Here is a tiny trained network, its code and every weight. The questions are about switching its units off for an input and a target symbol, where a switched-off unit gives its printed mean instead of its output.

import numpy as np


def w(rows, s, z=0):
    codes = np.array(rows[::2]) - 128.0
    scale = np.full(codes.shape[1], s)
    scale[-1] = z or s
    return codes * scale


def f(y):
    return y / 2 * (1 + np.tanh(0.7978845608 * (y + 0.044715 * y**3)))


def softmax(a):
    e = np.exp(a - a.max(-1, keepdims=True))
    return e / e.sum(-1, keepdims=True)


def log_softmax(a):
    a = a - a.max(-1, keepdims=True)
    return a - np.log(np.exp(a).sum(-1, keepdims=True))


def net(x, mask):
    ids = ['ΔΦΨζλτ'.index(c) for c in x.split()]
    T = len(ids)
    res = E[ids] + P[:T]
    r = res
    for j in range(2):
        rows = slice(2 * j, 2 * j + 2)
        q, k, v = (r @ M[0][rows].T for M in (Q, K, V))
        z = softmax(np.where(np.tri(T) > 0, q @ k.T / 2**0.5, -1e9)) @ v
        o = O[0][rows]
        res = res + np.where(mask[j], z, o[:, -1]) @ o[:, :-1]
    y = f(res @ A[0][:, :-1].T + A[0][:, -1])
    res = res + np.where(mask[2:6], y, B[0][:, -1]) @ B[0][:, :-1]
    return log_softmax(res[-1] @ U[:, :-1].T + U[:, -1])


Q, K, V, O, A, B = {}, {}, {}, {}, {}, {}
E = w([
[149,150,164,117,142,129,149,155],'Δ',
[156,113,113,122,144,138,140,141],'Φ',
[254,167,168,130,106,89,120,127],'Ψ',
[69,109,109,117,157,156,72,134],'ζ',
[132,120,112,180,140,138,128,102],'λ',
[164,96,153,134,115,91,142,90],'τ',
],0.031)
P = w([
[99,114,125,111,145,148,131,117],'0',
[94,127,163,113,4,141,61,88],'1',
[109,161,154,130,175,53,45,101],'2',
[169,79,181,151,116,143,144,147],'3',
[121,166,78,155,148,148,95,138],'4',
[89,156,113,126,223,59,97,93],'5',
[199,70,158,196,135,171,173,155],'6',
[109,185,174,135,107,137,43,121],'7',
[123,146,96,132,206,55,114,78],'8',
[167,80,110,219,130,165,166,162],'9',
],0.013)
Q[0] = w([
[96,154,77,55,30,154,155,88],'head 1',
[178,102,180,136,106,221,185,138],'head 1',
[136,107,161,163,120,115,161,102],'head 2',
[136,177,137,167,255,60,155,50],'head 2',
],0.009)
K[0] = w([
[114,163,117,124,126,72,67,64],'head 1',
[89,220,157,139,118,69,152,118],'head 1',
[115,74,104,169,170,119,132,74],'head 2',
[202,87,115,187,144,135,245,134],'head 2',
],0.011)
V[0] = w([
[201,173,175,105,96,115,237,100],'head 1',
[157,204,77,98,68,164,120,21],'head 1',
[170,233,191,119,136,125,144,254],'head 2',
[156,90,108,21,192,60,142,194],'head 2',
],0.0066)
O[0] = w([
[141,97,8,211,108,47,136,123,255],'head 1',
[180,195,133,174,194,2,155,10,142],'head 1',
[128,207,171,87,25,100,114,107,186],'head 2',
[52,115,99,156,32,117,10,200,76],'head 2',
],0.0088,0.0069)
A[0] = w([
[153,98,133,216,68,80,157,174,176],'neuron 1',
[163,201,110,93,141,163,157,2,97],'neuron 2',
[98,61,182,108,157,107,131,195,3],'neuron 3',
[188,173,164,136,86,167,114,168,169],'neuron 4',
],0.0095,0.0039)
B[0] = w([
[84,97,153,118,155,115,149,112,254],'neuron 1',
[151,142,136,179,149,89,102,253,202],'neuron 2',
[59,56,132,190,109,62,94,141,130],'neuron 3',
[147,105,178,123,121,185,138,90,202],'neuron 4',
],0.011,0.016)
U = w([
[90,81,213,115,20,150,249,219,175],'Δ',
[181,12,58,45,68,95,103,35,252],'Φ',
[137,145,123,140,28,34,77,135,94],'Ψ',
[166,104,103,25,191,92,77,169,156],'ζ',
[179,3,102,204,48,153,15,186,82],'λ',
[172,90,103,123,184,122,136,43,106],'τ',
],0.0055,0.0031)

Each question gives the input, a string of symbols that net reads in full, and the target symbol t.
The units are the heads (2 rows each of Q, K, V and O) and the neurons (one row each of A and B). Each row of codes is followed by its name. A weight is (code - 128) times the scale printed after its matrix; where a second scale follows, it is the last column's (O, A, B and U).
mask holds one flag per unit, heads first, then neurons. A switched-off unit (its flag False) gives its mean, the last column of its rows in O or B, instead of its output. The means were averaged over made-up inputs and are rounded, as every weight is.
A unit's drop is (log p(t) with every unit on - log p(t) with that unit switched off) / (log p(t) with every unit on - log p(t) with every unit switched off).
The circuit of an input: a set's keep is (log p(t) with only the set's units on - log p(t) with every unit switched off) / (log p(t) with every unit on - log p(t) with every unit switched off). Starting from all 6 units, units are removed one at a time, each time the one whose removal leaves the highest keep (on an exact tie, the one counted first), for as long as the keep stays at least 0.8.
circuit, biggest first: the units of the circuit, biggest drop first
most important unit: the unit with the biggest drop
k most important neurons: the k neurons with the biggest drops, biggest first
which heads matter: for each layer, one digit per head in row order, 1 if its drop is at least 0.15 and else 0, layers parted by /
drop when u is switched off: that unit's drop, to one decimal
input Ψ ζ Ψ λ Ψ ζ λ Ψ Ψ, target ζ: which heads matter -> 01
input Ψ Ψ Ψ Φ τ λ, target λ: most important unit -> head 1
input λ Ψ Ψ, target ζ: which heads matter -> 11
input λ Ψ Ψ Ψ, target τ: circuit, biggest first -> head 2; head 1
input Ψ λ Δ, target Ψ: which heads matter -> 11
input Ψ λ Ψ Ψ, target τ: circuit, biggest first -> head 1; head 2
input Ψ Ψ Ψ ζ Ψ τ ζ Δ λ, target Δ: which heads matter -> 10
input λ Ψ Φ Ψ Ψ Ψ Ψ λ τ, target Ψ: which heads matter -> 01
input ζ τ Ψ Δ Ψ, target Δ: circuit, biggest first -> neuron 4; head 2; head 1
input ζ Ψ λ λ Ψ Ψ Ψ Ψ Ψ Φ, target τ: 2 most important neurons -> neuron 2; neuron 1
input Ψ Ψ Ψ Ψ Ψ τ Ψ, target Φ: which heads matter -> 11
input Ψ Ψ Ψ λ Ψ Ψ Ψ Φ ζ, target Ψ: which heads matter -> 01
input Ψ Ψ Δ Ψ Ψ Φ, target Ψ: which heads matter -> 01
input Ψ Ψ λ ζ λ τ, target Δ: most important neuron -> neuron 3
input Ψ Ψ Δ ζ Ψ ζ, target Δ: which heads matter -> 11
input Ψ Ψ λ, target Ψ: circuit, biggest first -> head 2; head 1
input Ψ Δ ζ ζ Δ Ψ, target Δ: circuit, biggest first -> head 1; neuron 4
input Ψ λ Ψ Φ, target τ: circuit, biggest first -> head 2; head 1
input Ψ λ Φ, target Ψ: 2 most important neurons -> neuron 1; neuron 4
input Ψ Ψ Ψ λ Ψ τ, target ζ: circuit, biggest first -> head 2; neuron 2; neuron 4; head 1
input λ Ψ τ ζ τ Φ Ψ λ τ, target Ψ: circuit, biggest first -> head 2
input Ψ Φ ζ, target Ψ: drop when head 1 is switched off -> 0.0
input Ψ Ψ λ Ψ Δ Ψ λ ζ τ λ, target τ: drop when neuron 4 is switched off -> 0.0
input Ψ Ψ Φ λ Ψ τ Φ, target Φ: drop when head 2 is switched off -> 0.1
input ζ Ψ Δ, target Δ: drop when neuron 4 is switched off -> 0.1
